Below are the code and all the weights of a small trained network. Each question names an input and a target symbol and asks about switching units off, where a switched-off unit gives its printed mean instead of its output.

import numpy as np


def w(rows, s, z=0):
    codes = np.array(rows[::2]) - 128.0
    scale = np.full(codes.shape[1], s)
    scale[-1] = z or s
    return codes * scale


def f(y):
    return y / 2 * (1 + np.tanh(0.7978845608 * (y + 0.044715 * y**3)))


def softmax(a):
    e = np.exp(a - a.max(-1, keepdims=True))
    return e / e.sum(-1, keepdims=True)


def log_softmax(a):
    a = a - a.max(-1, keepdims=True)
    return a - np.log(np.exp(a).sum(-1, keepdims=True))


def net(x, mask):
    ids = ['αβγεημστ'.index(c) for c in x.split()]
    T = len(ids)
    res = E[ids] + P[:T]
    u = 0
    for l in range(2):
        r = res
        for j in range(2):
            rows = slice(3 * j, 3 * j + 3)
            q, k, v = (r @ M[l][rows].T for M in (Q, K, V))
            z = softmax(np.where(np.tri(T) > 0, q @ k.T / 3**0.5, -1e9)) @ v
            o = O[l][rows]
            res = res + np.where(mask[u + j], z, o[:, -1]) @ o[:, :-1]
        u += 2
        y = f(res @ A[l][:, :-1].T + A[l][:, -1])
        res = res + np.where(mask[u : u + 8], y, B[l][:, -1]) @ B[l][:, :-1]
        u += 8
    return log_softmax(res[-1] @ U[:, :-1].T + U[:, -1])


Q, K, V, O, A, B = {}, {}, {}, {}, {}, {}
E = w([
[196,111,188],'α',
[210,129,237],'β',
[158,171,144],'γ',
[120,184,247],'ε',
[196,152,104],'η',
[153,227,19],'μ',
[194,128,127],'σ',
[76,159,33],'τ',
],0.012)
P = w([
[185,45,42],'0',
[140,254,150],'1',
[160,233,153],'2',
[186,207,150],'3',
[183,205,173],'4',
[216,185,157],'5',
[197,217,170],'6',
],0.0044)
Q[0] = w([
[141,188,112],'L0H0',
[66,66,212],'L0H0',
[87,66,181],'L0H0',
[167,129,230],'L0H1',
[48,145,156],'L0H1',
[32,116,2],'L0H1',
],0.0092)
K[0] = w([
[162,40,102],'L0H0',
[106,185,63],'L0H0',
[10,206,72],'L0H0',
[237,57,127],'L0H1',
[36,7,255],'L0H1',
[49,126,151],'L0H1',
],0.009)
V[0] = w([
[89,146,205],'L0H0',
[151,107,160],'L0H0',
[112,246,80],'L0H0',
[176,139,127],'L0H1',
[146,182,110],'L0H1',
[152,141,107],'L0H1',
],0.014)
O[0] = w([
[94,173,223,70],'L0H0',
[99,114,198,189],'L0H0',
[131,217,2,131],'L0H0',
[229,118,167,254],'L0H1',
[146,194,160,218],'L0H1',
[194,159,111,201],'L0H1',
],0.0056,0.0047)
A[0] = w([
[146,188,146,191],'L0N0',
[66,139,179,219],'L0N1',
[117,11,131,199],'L0N2',
[200,181,83,102],'L0N3',
[146,148,54,108],'L0N4',
[180,129,40,81],'L0N5',
[130,1,191,58],'L0N6',
[133,137,243,254],'L0N7',
],0.0074,0.0037)
B[0] = w([
[236,147,103,208],'L0N0',
[73,254,32,133],'L0N1',
[87,21,62,129],'L0N2',
[92,220,172,211],'L0N3',
[81,212,210,144],'L0N4',
[77,150,150,157],'L0N5',
[170,100,171,132],'L0N6',
[190,223,174,255],'L0N7',
],0.006,0.0069)
Q[1] = w([
[230,62,125],'L1H0',
[41,141,71],'L1H0',
[179,140,90],'L1H0',
[3,41,47],'L1H1',
[176,195,158],'L1H1',
[85,17,145],'L1H1',
],0.0071)
K[1] = w([
[120,71,107],'L1H0',
[97,218,104],'L1H0',
[172,72,186],'L1H0',
[254,178,142],'L1H1',
[15,143,130],'L1H1',
[241,193,182],'L1H1',
],0.0074)
V[1] = w([
[150,100,62],'L1H0',
[70,205,55],'L1H0',
[120,192,128],'L1H0',
[184,140,247],'L1H1',
[172,31,119],'L1H1',
[115,59,127],'L1H1',
],0.011)
O[1] = w([
[120,113,64,118],'L1H0',
[219,62,156,12],'L1H0',
[196,42,201,133],'L1H0',
[51,188,253,173],'L1H1',
[115,245,3,122],'L1H1',
[183,240,75,83],'L1H1',
],0.0061,0.011)
A[1] = w([
[197,93,186,128],'L1N0',
[179,223,127,226],'L1N1',
[170,153,1,204],'L1N2',
[171,188,119,207],'L1N3',
[212,100,125,120],'L1N4',
[141,73,128,106],'L1N5',
[113,132,198,67],'L1N6',
[186,50,132,3],'L1N7',
],0.0085,0.0026)
B[1] = w([
[143,118,98,196],'L1N0',
[108,94,36,252],'L1N1',
[224,215,79,167],'L1N2',
[145,11,38,205],'L1N3',
[22,197,120,166],'L1N4',
[53,173,99,150],'L1N5',
[113,3,177,163],'L1N6',
[31,159,47,172],'L1N7',
],0.0056,0.019)
U = w([
[43,149,159,140],'α',
[2,169,75,48],'β',
[182,82,110,138],'γ',
[202,109,20,79],'ε',
[91,50,62,193],'η',
[143,79,109,249],'μ',
[146,84,181,71],'σ',
[42,23,91,2],'τ',
],0.0075,0.0065)

Each question gives the input, a string of symbols that net reads in full, and the target symbol t.
The units are the heads (3 rows each of Q, K, V and O) and the neurons (one row each of A and B). Each row of codes is followed by its name. A weight is (code - 128) times the scale printed after its matrix; where a second scale follows, it is the last column's (O, A, B and U).
mask holds one flag per unit, layer by layer, with each layer's heads first. A switched-off unit (its flag False) gives its mean, the last column of its rows in O or B, instead of its output. The means were averaged over made-up inputs and are rounded, as every weight is.
A unit's drop is (log p(t) with every unit on - log p(t) with that unit switched off) / (log p(t) with every unit on - log p(t) with every unit switched off).
The circuit of an input: a set's keep is (log p(t) with only the set's units on - log p(t) with every unit switched off) / (log p(t) with every unit on - log p(t) with every unit switched off). Starting from the 12 units with the biggest drops (on a tie, the unit counted first), units are removed one at a time, each time the one whose removal leaves the highest keep (on an exact tie, the one counted first), for as long as the keep stays at least 0.8.
circuit, biggest first: the units of the circuit, biggest drop first
unit that matters most: the unit with the biggest drop
k most important neurons: the k neurons with the biggest drops, biggest first
k most important neurons of layer l: the k neurons of layer l with the biggest drops, biggest first
drop of u: that unit's drop, to one decimal
input α α σ μ ε α ε, target β: 2 most important neurons of layer 0	(L0N2, L0N0)
input α σ η, target β: circuit, biggest first	(L0H0, L1H0, L0N2, L1H1)
input α ε σ σ β, target β: unit that matters most	L0H0
input β α σ β σ μ β, target α: circuit, biggest first	(L0H0, L1H1)
input α α μ, target β: 2 most important neurons	(L0N2, L0N6)
input ε τ σ ε ε, target σ: circuit, biggest first	(L1H1, L1H0)
input α σ μ σ, target β: circuit, biggest first	(L0H0, L0N2, L1H0, L1H1)
input β σ α α μ, target α: circuit, biggest first	(L1H1, L0H0)
input β α η, target α: circuit, biggest first	(L1H1, L0H0)
input σ α σ β, target ε: 2 most important neurons	(L0N7, L0N2)
input σ α σ γ, target ε: 2 most important neurons	(L0N2, L0N7)
input σ μ σ α σ ε β, target ε: 3 most important neurons	(L0N2, L0N7, L0N0)
input α α η ε, target β: 2 most important neurons	(L0N2, L0N6)
input σ α σ ε β β γ, target ε: 2 most important neurons	(L0N7, L0N2)
input μ μ η σ, target τ: 3 most important neurons	(L1N7, L0N4, L0N3)
input σ σ σ μ σ σ σ, target ε: 3 most important neurons of layer 0	(L0N2, L0N0, L0N7)
input ε σ α τ ε σ μ, target μ: most important neuron	(L0N7)
input α ε ε σ, target β: 3 most important neurons	(L0N2, L0N0, L0N6)
input σ ε μ, target ε: 3 most important neurons	(L0N2, L0N0, L0N7)
input β σ μ γ, target α: unit that matters most	L0N7
input α σ β, target β: drop of L0N0	0.0
input ε σ η σ, target σ: drop of L0H1	0.1
input ε α μ, target σ: drop of L1H0	0.2
